Below are the code and all the weights of a small trained network. Each question names an input and a class and asks about switching units off, where a switched-off unit gives its printed mean instead of its output.

import numpy as np


def w(rows, s, z=0):
    codes = np.array(rows[::2]) - 128.0
    scale = np.full(codes.shape[1], s)
    scale[-1] = z or s
    return codes * scale


def norm(h):
    return h / np.sqrt((h * h).mean(-1, keepdims=True) + 1e-5)


def f(y):
    return np.maximum(y, 0)


def log_softmax(a):
    a = a - a.max(-1, keepdims=True)
    return a - np.log(np.exp(a).sum(-1, keepdims=True))


def net(x, mask):
    res = np.array(x, float).reshape(1, 5) / 4 @ E
    u = 0
    for l in range(4):
        y = f(norm(res) @ A[l][:, :-1].T + A[l][:, -1])
        res = res + np.where(mask[u : u + 14], y, B[l][:, -1]) @ B[l][:, :-1]
        u += 14
    return log_softmax(norm(res)[-1] @ U[:, :-1].T + U[:, -1])


A, B = {}, {}
E = w([
[109,90,182,226,67,183,59,194,111,64,139],'x0',
[244,211,146,79,77,92,140,189,116,120,154],'x1',
[120,175,58,238,230,51,178,181,81,92,167],'x2',
[187,85,97,159,111,173,214,24,79,78,139],'x3',
[172,160,254,168,194,164,146,112,105,145,48],'x4',
],0.0085)
A[0] = w([
[91,103,112,187,150,105,151,133,124,170,127,117],'L0N1',
[98,64,144,173,135,152,95,130,131,105,150,93],'L0N2',
[96,111,79,111,110,131,122,116,172,122,210,83],'L0N3',
[187,72,132,123,103,167,138,108,77,158,163,91],'L0N4',
[147,122,179,160,54,108,71,135,118,75,139,31],'L0N5',
[124,129,63,126,62,152,135,164,126,118,142,59],'L0N6',
[112,144,134,165,117,126,147,160,123,69,126,139],'L0N7',
[103,135,143,86,108,149,108,178,154,176,109,95],'L0N8',
[188,132,180,167,168,150,131,123,121,147,78,96],'L0N9',
[128,150,161,137,115,160,154,142,89,179,97,65],'L0N10',
[143,150,130,69,158,109,149,116,112,131,131,14],'L0N11',
[144,174,167,119,91,150,136,166,95,92,192,41],'L0N12',
[246,149,154,105,97,72,144,152,142,126,158,2],'L0N13',
[100,119,140,146,158,159,138,116,118,155,86,123],'L0N14',
],0.011,0.0047)
B[0] = w([
[107,133,139,87,101,181,156,179,33,164,170,228],'L0N1',
[101,218,94,130,119,101,166,71,176,96,59,225],'L0N2',
[153,146,119,62,237,98,39,98,99,76,94,244],'L0N3',
[109,90,181,137,153,89,239,163,223,100,193,210],'L0N4',
[118,192,120,161,97,126,115,97,177,108,124,224],'L0N5',
[170,116,158,116,186,119,37,82,100,33,173,202],'L0N6',
[156,202,123,159,113,143,137,87,131,200,162,221],'L0N7',
[122,91,160,142,150,137,200,152,164,119,201,232],'L0N8',
[163,163,114,61,192,74,11,98,133,21,151,253],'L0N9',
[171,112,147,99,140,148,92,91,105,100,151,180],'L0N10',
[152,188,77,140,114,77,96,100,175,219,78,179],'L0N11',
[123,128,58,102,88,152,153,166,118,139,2,202],'L0N12',
[125,100,14,77,134,234,137,221,145,135,57,246],'L0N13',
[102,157,66,69,168,146,100,133,117,143,108,206],'L0N14',
],0.0074,0.0052)
A[1] = w([
[141,51,68,108,138,104,96,129,84,150,55,110],'L1N1',
[168,130,144,108,126,101,102,148,80,107,101,97],'L1N2',
[188,67,175,94,122,91,80,110,144,77,77,84],'L1N3',
[100,145,132,91,121,143,90,69,211,84,145,104],'L1N4',
[105,94,131,95,171,107,121,97,132,169,112,53],'L1N5',
[126,103,134,115,144,45,189,68,129,226,101,73],'L1N6',
[86,91,106,109,136,218,173,120,106,102,110,95],'L1N7',
[94,177,73,104,111,200,85,153,124,159,109,157],'L1N8',
[165,139,161,139,70,160,97,99,125,193,85,123],'L1N9',
[187,90,155,152,105,135,254,16,105,72,144,70],'L1N10',
[145,149,177,126,150,59,54,159,166,161,113,87],'L1N11',
[117,56,209,96,57,157,146,86,177,162,163,2],'L1N12',
[49,132,191,116,114,82,123,200,153,167,149,116],'L1N13',
[28,118,103,125,173,119,112,82,49,91,86,108],'L1N14',
],0.0084,0.0033)
B[1] = w([
[111,168,147,182,135,137,98,126,171,134,98,181],'L1N1',
[115,131,116,111,198,149,87,155,73,125,75,170],'L1N2',
[95,157,157,127,151,116,98,141,99,194,189,204],'L1N3',
[111,160,135,121,107,137,125,188,48,230,153,254],'L1N4',
[63,190,122,208,84,142,130,155,158,75,99,179],'L1N5',
[139,211,156,144,86,68,113,75,190,119,89,178],'L1N6',
[65,134,128,127,128,151,142,188,178,170,103,180],'L1N7',
[179,97,160,141,129,124,203,87,178,150,114,248],'L1N8',
[169,144,101,98,95,70,153,131,63,64,149,155],'L1N9',
[138,77,173,120,167,93,125,212,201,93,159,211],'L1N10',
[151,113,128,138,164,112,181,98,177,68,177,202],'L1N11',
[80,134,184,86,91,119,129,190,34,207,191,169],'L1N12',
[198,3,136,148,165,147,217,96,169,38,142,177],'L1N13',
[130,106,130,84,106,147,110,186,181,167,55,253],'L1N14',
],0.0075,0.0059)
A[2] = w([
[92,144,180,125,140,144,204,187,189,130,197,129],'L2N1',
[103,144,130,37,145,139,127,154,67,160,174,143],'L2N2',
[109,70,56,99,73,96,64,83,128,115,194,23],'L2N3',
[116,142,153,243,18,152,67,106,136,76,107,29],'L2N4',
[149,158,80,169,254,89,183,163,116,131,129,108],'L2N5',
[133,200,94,131,147,66,120,94,163,186,107,101],'L2N6',
[122,144,173,174,38,192,96,172,133,129,172,109],'L2N7',
[117,160,85,88,73,123,129,56,152,45,150,176],'L2N8',
[164,152,106,41,138,126,178,100,150,148,74,86],'L2N9',
[93,158,179,215,95,168,94,111,127,29,132,76],'L2N10',
[131,213,131,152,75,93,108,69,157,143,119,79],'L2N11',
[113,170,99,219,161,79,132,147,28,133,163,3],'L2N12',
[121,91,23,116,56,60,94,188,106,150,156,159],'L2N13',
[6,118,115,195,98,77,125,159,127,169,75,98],'L2N14',
],0.0081,0.0035)
B[2] = w([
[174,85,69,187,132,84,115,124,119,117,174,215],'L2N1',
[143,123,83,165,62,160,86,176,104,130,154,197],'L2N2',
[150,195,197,53,209,99,136,85,89,104,144,147],'L2N3',
[76,214,173,120,64,33,118,70,181,113,90,150],'L2N4',
[116,78,163,88,22,115,136,134,73,116,184,255],'L2N5',
[128,78,115,161,55,123,63,82,104,92,122,204],'L2N6',
[151,150,133,152,119,55,157,60,151,162,72,167],'L2N7',
[96,134,158,147,164,103,82,131,195,159,93,168],'L2N8',
[145,116,96,219,137,81,115,80,128,143,99,212],'L2N9',
[78,129,118,130,92,42,81,146,129,108,137,163],'L2N10',
[79,67,76,154,79,79,124,127,122,126,114,154],'L2N11',
[139,103,174,68,54,137,154,98,49,229,162,161],'L2N12',
[209,191,254,86,218,183,171,99,75,116,24,182],'L2N13',
[218,188,160,137,142,158,220,132,120,125,65,180],'L2N14',
],0.0074,0.0085)
A[3] = w([
[122,96,191,97,123,140,96,114,177,154,123,102],'L3N1',
[131,141,130,48,159,86,163,76,140,100,104,106],'L3N2',
[137,97,113,68,102,110,115,80,163,202,152,58],'L3N3',
[163,129,97,127,139,98,154,161,103,74,129,162],'L3N4',
[104,102,106,169,50,144,91,164,190,101,62,201],'L3N5',
[156,135,140,93,170,68,154,71,54,194,110,148],'L3N6',
[166,123,88,116,87,135,35,171,123,119,130,174],'L3N7',
[131,142,147,89,191,150,65,90,88,97,147,3],'L3N8',
[131,115,127,146,60,132,92,130,76,210,187,83],'L3N9',
[125,148,124,66,91,158,130,136,171,150,137,111],'L3N10',
[148,151,130,103,117,103,152,146,69,160,151,112],'L3N11',
[117,122,150,110,189,141,61,118,88,116,111,38],'L3N12',
[118,68,130,96,150,112,145,140,172,61,208,42],'L3N13',
[7,108,134,133,168,184,154,123,148,177,98,1],'L3N14',
],0.011,0.0025)
B[3] = w([
[130,128,135,142,141,119,153,163,68,63,152,184],'L3N1',
[135,155,174,173,117,131,86,159,136,61,156,214],'L3N2',
[57,123,176,179,110,77,112,155,79,80,120,195],'L3N3',
[93,74,181,130,145,178,142,130,184,150,115,232],'L3N4',
[110,127,45,118,157,83,138,118,94,179,139,244],'L3N5',
[80,190,162,121,76,137,141,167,129,94,157,238],'L3N6',
[63,116,86,133,185,141,165,52,127,135,105,254],'L3N7',
[103,104,109,118,172,178,2,44,127,132,183,219],'L3N8',
[60,97,116,98,77,193,178,104,48,219,136,201],'L3N9',
[115,150,144,145,109,199,180,142,46,91,107,184],'L3N10',
[115,103,162,95,123,168,128,148,105,168,92,213],'L3N11',
[143,185,126,69,212,130,95,101,114,142,188,207],'L3N12',
[154,84,121,202,189,94,157,152,173,168,160,209],'L3N13',
[251,141,66,71,126,181,186,147,152,62,68,188],'L3N14',
],0.0085,0.0068)
U = w([
[117,177,155,64,218,157,50,97,96,90,166,158],'0',
[191,156,65,80,136,184,198,172,133,116,8,133],'1',
[69,110,171,90,55,156,181,168,40,183,163,166],'2',
[79,189,101,163,69,3,123,87,153,111,96,130],'3',
[168,41,142,163,186,99,165,179,185,119,198,147],'4',
[112,102,51,139,169,146,124,81,122,239,142,163],'5',
[167,103,95,157,62,197,77,89,168,169,154,1],'6',
[166,95,114,138,66,186,80,77,178,185,140,16],'7',
],0.014,0.0066)

Each question gives the input, the list of numbers given to net, and the class t.
The units are the neurons (one row each of A and B). Each row of codes is followed by its name. A weight is (code - 128) times the scale printed after its matrix; where a second scale follows, it is the last column's (A, B and U).
mask holds one flag per neuron, layer by layer. A switched-off neuron (its flag False) gives its mean, the last column of its row in B, instead of its output. The means were averaged over made-up inputs and are rounded, as every weight is.
A unit's drop is (log p(t) with every unit on - log p(t) with that unit switched off) / (log p(t) with every unit on - log p(t) with every unit switched off).
The circuit of an input: a set's keep is (log p(t) with only the set's units on - log p(t) with every unit switched off) / (log p(t) with every unit on - log p(t) with every unit switched off). Starting from the 12 units with the biggest drops (on a tie, the unit counted first), units are removed one at a time, each time the one whose removal leaves the highest keep (on an exact tie, the one counted first), for as long as the keep stays at least 0.8.
circuit, biggest first: the units of the circuit, biggest drop first
most important unit: the unit with the biggest drop
top k neurons: the k neurons with the biggest drops, biggest first
k most important neurons of layer l: the k neurons of layer l with the biggest drops, biggest first
input [7,1,-6,7,-5], class 3: top neuron -> L0N5
input [-3,-1,-7,6,5], class 2: top 2 neurons -> L1N12, L1N4
input [-4,-1,-8,7,-8], class 0: circuit, biggest first -> L0N3, L2N3
input [-6,1,-2,-5,-6], class 0: top 2 neurons -> L0N3, L0N6
input [-1,-3,6,8,-2], class 4: 2 most important neurons of layer 1 -> L1N10, L1N4
input [3,-5,1,-5,-6], class 0: top 3 neurons -> L0N6, L0N3, L0N13
input [4,-3,1,-4,1], class 3: top 3 neurons -> L0N2, L0N4, L0N13
input [-4,7,8,2,-4], class 2: top 2 neurons -> L2N5, L1N14
input [-3,-7,6,1,-5], class 1: top 2 neurons -> L1N14, L0N9
input [4,-5,-3,6,-4], class 4: top 4 neurons -> L0N4, L1N10, L0N13, L2N1
input [2,8,2,1,-8], class 0: top 3 neurons -> L0N6, L0N3, L2N13
input [2,6,-3,8,0], class 4: top 2 neurons -> L0N4, L1N10
input [6,-2,6,4,-4], class 2: top 3 neurons -> L2N12, L0N7, L0N1
input [5,-7,4,-8,3], class 4: circuit, biggest first -> L1N13
input [-1,6,8,2,8], class 0: top 4 neurons -> L0N9, L1N4, L1N2, L1N12
input [0,5,-7,5,5], class 2: top 4 neurons -> L0N4, L1N3, L0N3, L1N12
input [1,0,4,-5,0], class 4: top 3 neurons -> L1N13, L1N4, L3N13
input [6,-8,1,4,7], class 1: top 3 neurons -> L1N14, L3N14, L0N3
input [-8,1,1,8,-7], class 3: 3 most important neurons of layer 0 -> L0N9, L0N11, L0N8
input [4,-2,-3,-6,5], class 4: most important unit -> L0N8
input [-8,-1,7,4,-4], class 3: 2 most important neurons of layer 0 -> L0N11, L0N8
input [-3,-7,-4,8,2], class 4: 2 most important neurons of layer 2 -> L2N1, L2N13
input [4,-7,-8,2,0], class 2: 2 most important neurons of layer 0 -> L0N13, L0N12
input [4,4,2,-4,-4], class 0: 4 most important neurons of layer 2 -> L2N13, L2N14, L2N2, L2N1
input [2,7,-3,-1,-8], class 0: 2 most important neurons of layer 0 -> L0N6, L0N3
input [4,-5,-6,6,-5], class 2: 4 most important neurons of layer 0 -> L0N9, L0N4, L0N13, L0N8
input [-5,6,-7,2,8], class 0: circuit, biggest first -> L0N9
input [-6,3,2,-7,2], class 4: 2 most important neurons of layer 1 -> L1N13, L1N11
input [-1,7,-7,-4,1], class 1: 2 most important neurons of layer 1 -> L1N4, L1N9
input [-3,-6,4,-7,-5], class 4: 2 most important neurons of layer 1 -> L1N13, L1N4
